Below is a small trained network, with its code and all its weights. Each question gives an input and a class and asks what happens when units are switched off, that is, made to give their printed mean instead of their output.

import numpy as np


def w(rows, s, z=0):
    codes = np.array(rows[::2]) - 128.0
    scale = np.full(codes.shape[1], s)
    scale[-1] = z or s
    return codes * scale


def norm(h):
    return h / np.sqrt((h * h).mean(-1, keepdims=True) + 1e-5)


def f(y):
    return y / 2 * (1 + np.tanh(0.7978845608 * (y + 0.044715 * y**3)))


def log_softmax(a):
    a = a - a.max(-1, keepdims=True)
    return a - np.log(np.exp(a).sum(-1, keepdims=True))


def net(x, mask):
    res = np.array(x, float).reshape(1, 5) / 4 @ E
    u = 0
    for l in range(2):
        y = f(norm(res) @ A[l][:, :-1].T + A[l][:, -1])
        res = res + np.where(mask[u : u + 3], y, B[l][:, -1]) @ B[l][:, :-1]
        u += 3
    return log_softmax(norm(res)[-1] @ U[:, :-1].T + U[:, -1])


A, B = {}, {}
E = w([
[226,156,109,106,77,138,138],'x0',
[123,146,153,150,174,222,75],'x1',
[153,62,101,151,168,89,98],'x2',
[127,123,130,114,137,135,144],'x3',
[139,187,116,28,159,91,11],'x4',
],0.011)
A[0] = w([
[246,129,97,118,96,161,132,23],'L0N0',
[198,24,51,133,190,140,102,3],'L0N1',
[146,122,115,162,172,254,74,3],'L0N2',
],0.0099,0.0056)
B[0] = w([
[2,124,87,148,159,137,130,253],'L0N0',
[147,186,210,187,138,87,142,209],'L0N1',
[114,87,121,106,51,83,151,230],'L0N2',
],0.029,0.0031)
A[1] = w([
[134,119,124,125,126,130,127,26],'L1N0',
[98,213,164,102,60,185,167,2],'L1N1',
[197,92,89,254,88,233,174,111],'L1N2',
],0.013,0.0064)
B[1] = w([
[87,158,189,108,158,2,112,102],'L1N0',
[133,122,143,175,131,97,113,185],'L1N1',
[139,145,131,96,144,133,121,253],'L1N2',
],0.043,0.0065)
U = w([
[158,159,118,81,166,158,123,254],'0',
[123,165,184,232,150,70,137,28],'1',
[6,100,78,164,177,161,138,79],'2',
[141,71,100,103,46,91,166,126],'3',
],0.016,0.0053)

Each question gives the input, the list of numbers given to net, and the class t.
The units are the neurons (one row each of A and B). Each row of codes is followed by its name. A weight is (code - 128) times the scale printed after its matrix; where a second scale follows, it is the last column's (A, B and U).
mask holds one flag per neuron, layer by layer. A switched-off neuron (its flag False) gives its mean, the last column of its row in B, instead of its output. The means were averaged over made-up inputs and are rounded, as every weight is.
A unit's drop is (log p(t) with every unit on - log p(t) with that unit switched off) / (log p(t) with every unit on - log p(t) with every unit switched off).
The circuit of an input: a set's keep is (log p(t) with only the set's units on - log p(t) with every unit switched off) / (log p(t) with every unit on - log p(t) with every unit switched off). Starting from all 6 units, units are removed one at a time, each time the one whose removal leaves the highest keep (on an exact tie, the one counted first), for as long as the keep stays at least 0.8.
circuit, biggest first: the units of the circuit, biggest drop first
top k neurons: the k neurons with the biggest drops, biggest first
top k neurons in layer l: the k neurons of layer l with the biggest drops, biggest first
drop when u is switched off: that unit's drop, to one decimal
input [-2,-4,-2,4,-1], class 3: top 2 neurons : (L0N0 L0N1)
input [3,7,6,3,4], class 3: top 2 neurons : (L0N2 L1N1)
input [-5,-4,-5,7,-7], class 0: circuit, biggest first : (L0N0 L1N2 L0N2)
input [4,0,-3,2,-4], class 0: circuit, biggest first : (L1N2)
input [6,-8,8,7,-5], class 1: top 3 neurons : (L0N1 L0N2 L0N0)
input [8,-7,8,4,0], class 1: top 2 neurons : (L0N1 L0N2)
input [1,-7,8,-8,-4], class 1: top 2 neurons : (L0N1 L0N2)
input [8,-3,2,-2,-7], class 2: top 2 neurons : (L0N0 L0N1)
input [-1,-3,2,-4,-4], class 0: top 2 neurons : (L1N2 L0N0)
input [3,6,-4,2,-5], class 3: top 2 neurons in layer 0 : (L0N2 L0N1)
input [8,0,7,5,-2], class 2: top 2 neurons : (L0N0 L1N1)
input [-5,-3,-5,-4,-7], class 0: top 2 neurons in layer 0 : (L0N0 L0N2)
input [1,-1,4,-8,-4], class 0: top 2 neurons in layer 1 : (L1N2 L1N1)
input [2,-5,8,3,-2], class 1: circuit, biggest first : (L0N1)
input [8,8,-8,-2,7], class 1: top 2 neurons in layer 1 : (L1N1 L1N2)
input [4,1,4,-1,-5], class 0: top 3 neurons : (L1N2 L1N1 L0N2)
input [0,6,5,6,2], class 3: top 2 neurons : (L0N2 L1N1)
input [-3,-3,-7,-5,-3], class 1: top 2 neurons : (L1N1 L0N0)
input [0,4,-5,0,3], class 1: drop when L1N1 is switched off : 1.5
input [8,1,1,-8,1], class 2: drop when L0N0 is switched off : 0.9
input [3,-3,-2,-4,0], class 2: drop when L0N0 is switched off : 0.3
